Below are the code and all the weights of a small trained network. Each question names an input and a target symbol and asks about switching units off, where a switched-off unit gives its printed mean instead of its output.

import numpy as np


def w(rows, s, z=0):
    codes = np.array(rows[::2]) - 128.0
    scale = np.full(codes.shape[1], s)
    scale[-1] = z or s
    return codes * scale


def f(y):
    return y / 2 * (1 + np.tanh(0.7978845608 * (y + 0.044715 * y**3)))


def softmax(a):
    e = np.exp(a - a.max(-1, keepdims=True))
    return e / e.sum(-1, keepdims=True)


def log_softmax(a):
    a = a - a.max(-1, keepdims=True)
    return a - np.log(np.exp(a).sum(-1, keepdims=True))


def net(x, mask):
    ids = ['ΓΔΨαβεηθλμπστω'.index(c) for c in x.split()]
    T = len(ids)
    res = E[ids] + P[:T]
    u = 0
    for l in range(3):
        r = res
        for j in range(2):
            rows = slice(2 * j, 2 * j + 2)
            q, k, v = (r @ M[l][rows].T for M in (Q, K, V))
            z = softmax(np.where(np.tri(T) > 0, q @ k.T / 2**0.5, -1e9)) @ v
            o = O[l][rows]
            res = res + np.where(mask[u + j], z, o[:, -1]) @ o[:, :-1]
        u += 2
        y = f(res @ A[l][:, :-1].T + A[l][:, -1])
        res = res + np.where(mask[u : u + 4], y, B[l][:, -1]) @ B[l][:, :-1]
        u += 4
    return log_softmax(res[-1] @ U[:, :-1].T + U[:, -1])


Q, K, V, O, A, B = {}, {}, {}, {}, {}, {}
E = w([
[30,151,134],'Γ',
[148,81,184],'Δ',
[118,59,143],'Ψ',
[43,190,149],'α',
[184,167,85],'β',
[172,163,175],'ε',
[151,113,105],'η',
[21,86,116],'θ',
[138,159,119],'λ',
[118,41,2],'μ',
[125,1,122],'π',
[137,214,156],'σ',
[145,174,153],'τ',
[168,167,170],'ω',
],0.016)
P = w([
[3,181,179],'0',
[14,200,174],'1',
[31,185,169],'2',
[42,184,162],'3',
[54,170,159],'4',
[63,163,148],'5',
[80,158,157],'6',
[79,161,141],'7',
[77,164,144],'8',
[101,142,138],'9',
[99,142,127],'10',
[112,136,127],'11',
[121,130,121],'12',
],0.0046)
Q[0] = w([
[251,201,83],'L0H1',
[140,145,100],'L0H1',
[55,167,190],'L0H2',
[201,208,72],'L0H2',
],0.021)
K[0] = w([
[232,254,235],'L0H1',
[107,164,167],'L0H1',
[124,193,232],'L0H2',
[230,196,122],'L0H2',
],0.016)
V[0] = w([
[86,73,198],'L0H1',
[142,189,148],'L0H1',
[180,146,137],'L0H2',
[246,206,1],'L0H2',
],0.0097)
O[0] = w([
[104,152,34,148],'L0H1',
[47,115,187,88],'L0H1',
[118,147,161,66],'L0H2',
[13,103,254,2],'L0H2',
],0.0087,0.0053)
A[0] = w([
[99,221,8,237],'L0N1',
[95,58,162,147],'L0N2',
[129,146,139,48],'L0N3',
[169,212,122,251],'L0N4',
],0.011,0.0014)
B[0] = w([
[68,2,253,253],'L0N1',
[178,213,6,138],'L0N2',
[154,190,150,125],'L0N3',
[186,225,175,174],'L0N4',
],0.0076,0.014)
Q[1] = w([
[8,23,142],'L1H1',
[111,112,216],'L1H1',
[58,183,192],'L1H2',
[184,229,188],'L1H2',
],0.013)
K[1] = w([
[188,133,251],'L1H1',
[207,188,189],'L1H1',
[59,112,44],'L1H2',
[78,168,57],'L1H2',
],0.018)
V[1] = w([
[167,97,172],'L1H1',
[220,134,248],'L1H1',
[16,134,2],'L1H2',
[61,188,129],'L1H2',
],0.0047)
O[1] = w([
[84,170,86,182],'L1H1',
[142,253,2,253],'L1H1',
[150,32,95,41],'L1H2',
[206,77,187,45],'L1H2',
],0.0039)
A[1] = w([
[208,142,41,26],'L1N1',
[211,126,195,254],'L1N2',
[246,207,175,117],'L1N3',
[112,79,2,2],'L1N4',
],0.0077,0.0037)
B[1] = w([
[39,140,217,131],'L1N1',
[76,184,3,253],'L1N2',
[183,87,142,213],'L1N3',
[239,135,197,184],'L1N4',
],0.013,0.0046)
Q[2] = w([
[110,114,151],'L2H1',
[164,139,111],'L2H1',
[129,252,84],'L2H2',
[88,146,66],'L2H2',
],0.022)
K[2] = w([
[143,120,122],'L2H1',
[4,163,69],'L2H1',
[234,125,70],'L2H2',
[17,81,68],'L2H2',
],0.013)
V[2] = w([
[110,175,255],'L2H1',
[50,65,4],'L2H1',
[152,100,45],'L2H2',
[93,79,139],'L2H2',
],0.0054)
O[2] = w([
[92,113,254,120],'L2H1',
[68,133,10,180],'L2H1',
[221,92,136,181],'L2H2',
[65,170,14,253],'L2H2',
],0.0039,0.0019)
A[2] = w([
[45,198,140,143],'L2N1',
[115,248,112,68],'L2N2',
[176,162,91,147],'L2N3',
[139,178,151,2],'L2N4',
],0.011,0.0043)
B[2] = w([
[203,195,168,253],'L2N1',
[177,39,129,238],'L2N2',
[18,112,204,218],'L2N3',
[203,7,245,122],'L2N4',
],0.02,0.0042)
U = w([
[131,164,48,243],'Γ',
[26,126,204,177],'Δ',
[64,108,86,199],'Ψ',
[86,184,200,57],'α',
[183,154,92,175],'β',
[68,2,140,29],'ε',
[183,139,137,92],'η',
[150,49,21,176],'θ',
[106,58,193,86],'λ',
[200,11,58,67],'μ',
[144,88,91,91],'π',
[156,83,157,146],'σ',
[102,56,186,69],'τ',
[177,58,172,2],'ω',
],0.0091,0.0093)

Each question gives the input, a string of symbols that net reads in full, and the target symbol t.
The units are the heads (2 rows each of Q, K, V and O) and the neurons (one row each of A and B). Each row of codes is followed by its name. A weight is (code - 128) times the scale printed after its matrix; where a second scale follows, it is the last column's (O, A, B and U).
mask holds one flag per unit, layer by layer, with each layer's heads first. A switched-off unit (its flag False) gives its mean, the last column of its rows in O or B, instead of its output. The means were averaged over made-up inputs and are rounded, as every weight is.
A unit's drop is (log p(t) with every unit on - log p(t) with that unit switched off) / (log p(t) with every unit on - log p(t) with every unit switched off).
The circuit of an input: a set's keep is (log p(t) with only the set's units on - log p(t) with every unit switched off) / (log p(t) with every unit on - log p(t) with every unit switched off). Starting from the 12 units with the biggest drops (on a tie, the unit counted first), units are removed one at a time, each time the one whose removal leaves the highest keep (on an exact tie, the one counted first), for as long as the keep stays at least 0.8.
units of the circuit, in order: the units of the circuit, biggest drop first
top k neurons: the k neurons with the biggest drops, biggest first
top k neurons in layer l: the k neurons of layer l with the biggest drops, biggest first
which heads matter: for each layer, one digit per head in row order, 1 if its drop is at least 0.15 and else 0, layers parted by /
drop of u: that unit's drop, to one decimal
input ε Γ Γ θ Δ μ Δ μ τ τ Δ μ ε, target Δ: top 2 neurons	L2N3; L0N1
input β θ π λ θ η β θ Γ Γ μ Δ, target Δ: units of the circuit, in order	L2N3; L1N2; L0H2
input α η Γ π π, target μ: top 3 neurons	L0N1; L2N3; L1N4
input θ Ψ η β β Δ σ, target ω: units of the circuit, in order	L0H2; L0N1; L2N2; L2N4
input π η β ε τ μ ω Γ σ ε σ θ, target θ: units of the circuit, in order	L0H2
input μ Ψ θ ε μ μ β θ, target θ: units of the circuit, in order	L0N1; L2N3; L0H2; L2H1
input τ Δ ω Γ π ω Ψ Δ α, target α: units of the circuit, in order	L2N1; L1N3
input η τ β, target η: top 2 neurons	L2N1; L0N1
input π θ η Ψ τ θ Ψ Δ, target Ψ: top 2 neurons	L2N3; L0N1
input μ ω μ Γ ε μ σ ω ε Δ, target Δ: units of the circuit, in order	L2N3; L0N1
input Ψ Γ π Ψ η θ ω α, target α: which heads matter	10 / 00 / 01
input σ π τ β Γ Ψ, target θ: units of the circuit, in order	L0H1; L2N1
input Δ η μ Γ τ τ α, target Γ: which heads matter	01 / 01 / 00
input α π α Γ ω Ψ τ μ Γ ω α, target Γ: top 2 neurons in layer 1	L1N4; L1N2
input σ σ ω ω λ ω η β, target η: units of the circuit, in order	L0H2; L0N1; L2N1; L2N2
input Δ λ β Δ θ Γ μ ω ε Γ, target Γ: top neuron	L0N1
input μ π Γ Γ β θ α η λ Γ β α Ψ, target Ψ: which heads matter	10 / 01 / 00
input π ω Ψ μ β θ Δ Ψ Ψ, target Ψ: top 3 neurons in layer 0	L0N4; L0N1; L0N2
input Δ θ λ σ η, target Γ: which heads matter	10 / 00 / 00
input Ψ Γ η σ η η, target Γ: top 2 neurons in layer 0	L0N4; L0N2
input α λ τ ω σ θ, target ε: top neuron in layer 0	L0N1
input α θ Δ, target Ψ: top 2 neurons in layer 1	L1N4; L1N2
input θ π λ Γ α Γ σ, target ω: drop of L0H2	0.5
input τ Δ Γ ε σ π, target μ: drop of L0N4	0.3
